Below are the code and all the weights of a small trained network. Each question names an input and a class and asks about switching units off, where a switched-off unit gives its printed mean instead of its output.

import numpy as np


def w(rows, s, z=0):
    codes = np.array(rows[::2]) - 128.0
    scale = np.full(codes.shape[1], s)
    scale[-1] = z or s
    return codes * scale


def f(y):
    return np.maximum(y, 0)


def log_softmax(a):
    a = a - a.max(-1, keepdims=True)
    return a - np.log(np.exp(a).sum(-1, keepdims=True))


def net(x, mask):
    res = np.array(x, float).reshape(1, 8) / 4 @ E
    y = f(res @ A[0][:, :-1].T + A[0][:, -1])
    res = res + np.where(mask, y, B[0][:, -1]) @ B[0][:, :-1]
    return log_softmax(res[-1] @ U[:, :-1].T + U[:, -1])


A, B = {}, {}
E = w([
[152,150,126,162,138],'x0',
[213,145,32,77,171],'x1',
[113,161,113,93,9],'x2',
[199,230,80,191,92],'x3',
[193,62,81,205,201],'x4',
[200,2,53,97,56],'x5',
[136,132,45,50,63],'x6',
[182,129,168,222,95],'x7',
],0.0072)
A[0] = w([
[94,120,194,84,132,175],'n0',
[131,147,92,67,41,196],'n1',
[248,117,40,158,126,209],'n2',
[75,140,138,122,19,56],'n3',
[131,92,56,82,104,146],'n4',
[241,162,130,188,154,191],'n5',
[70,123,147,124,67,153],'n6',
[208,100,103,195,140,195],'n7',
[198,74,67,52,121,170],'n8',
[161,154,94,176,122,189],'n9',
[55,42,148,196,204,108],'n10',
[153,99,26,49,123,119],'n11',
[156,105,178,113,208,83],'n12',
[20,244,66,76,128,190],'n13',
[121,88,163,173,155,77],'n14',
[42,209,69,121,126,103],'n15',
[188,67,123,71,86,195],'n16',
[81,162,137,99,137,116],'n17',
[106,167,162,146,24,254],'n18',
],0.012,0.0049)
B[0] = w([
[184,115,109,140,144,183],'n0',
[129,85,177,115,61,213],'n1',
[101,126,199,36,214,247],'n2',
[141,105,125,167,118,180],'n3',
[74,66,159,107,119,195],'n4',
[161,197,162,45,167,222],'n5',
[141,147,183,249,94,177],'n6',
[210,178,223,104,169,214],'n7',
[57,119,254,103,138,222],'n8',
[136,108,156,64,140,185],'n9',
[106,174,144,230,100,200],'n10',
[66,29,165,93,90,218],'n11',
[110,109,118,191,112,168],'n12',
[219,84,135,46,67,235],'n13',
[101,146,73,169,129,162],'n14',
[159,136,118,71,101,184],'n15',
[99,93,191,108,118,202],'n16',
[183,132,136,124,165,167],'n17',
[193,71,174,110,32,217],'n18',
],0.0078,0.014)
U = w([
[123,140,83,248,128,181],'0',
[93,189,124,151,163,23],'1',
[138,98,149,172,40,114],'2',
[227,142,145,108,143,210],'3',
[121,133,67,170,99,31],'4',
[108,76,83,110,119,46],'5',
[49,90,203,133,138,205],'6',
[66,102,78,140,140,2],'7',
],0.012,0.0045)

Each question gives the input, the list of numbers given to net, and the class t.
The units are the neurons (one row each of A and B). Each row of codes is followed by its name. A weight is (code - 128) times the scale printed after its matrix; where a second scale follows, it is the last column's (A, B and U).
mask holds one flag per neuron, in row order. A switched-off neuron (its flag False) gives its mean, the last column of its row in B, instead of its output. The means were averaged over made-up inputs and are rounded, as every weight is.
A unit's drop is (log p(t) with every unit on - log p(t) with that unit switched off) / (log p(t) with every unit on - log p(t) with every unit switched off).
The circuit of an input: a set's keep is (log p(t) with only the set's units on - log p(t) with every unit switched off) / (log p(t) with every unit on - log p(t) with every unit switched off). Starting from the 12 units with the biggest drops (on a tie, the unit counted first), units are removed one at a time, each time the one whose removal leaves the highest keep (on an exact tie, the one counted first), for as long as the keep stays at least 0.8.
circuit, biggest first: the units of the circuit, biggest drop first
k most important neurons: the k neurons with the biggest drops, biggest first
drop when u is switched off: that unit's drop, to one decimal
input [-6,7,-4,5,7,-7,7,-8], class 6: circuit, biggest first -> (n11)
input [8,-2,1,6,-5,-1,2,-1], class 2: 2 most important neurons -> (n7; n2)
input [4,6,-6,2,-6,-1,5,-8], class 6: 3 most important neurons -> (n11; n8; n4)
input [-2,-6,2,5,1,-4,0,3], class 2: 3 most important neurons -> (n2; n7; n18)
input [-3,4,-8,-2,2,-5,2,3], class 1: 2 most important neurons -> (n13; n18)
input [0,0,7,8,-5,-5,-8,6], class 3: 2 most important neurons -> (n5; n11)
input [-3,2,2,1,-1,-8,7,4], class 3: drop when n11 is switched off -> 0.2
input [-2,0,-6,4,-7,1,6,4], class 2: drop when n2 is switched off -> 0.2
input [-2,7,-2,-7,-5,-7,-7,5], class 0: drop when n2 is switched off -> 0.1
input [-1,-1,-8,6,-8,-4,-8,1], class 3: drop when n9 is switched off -> 0.0
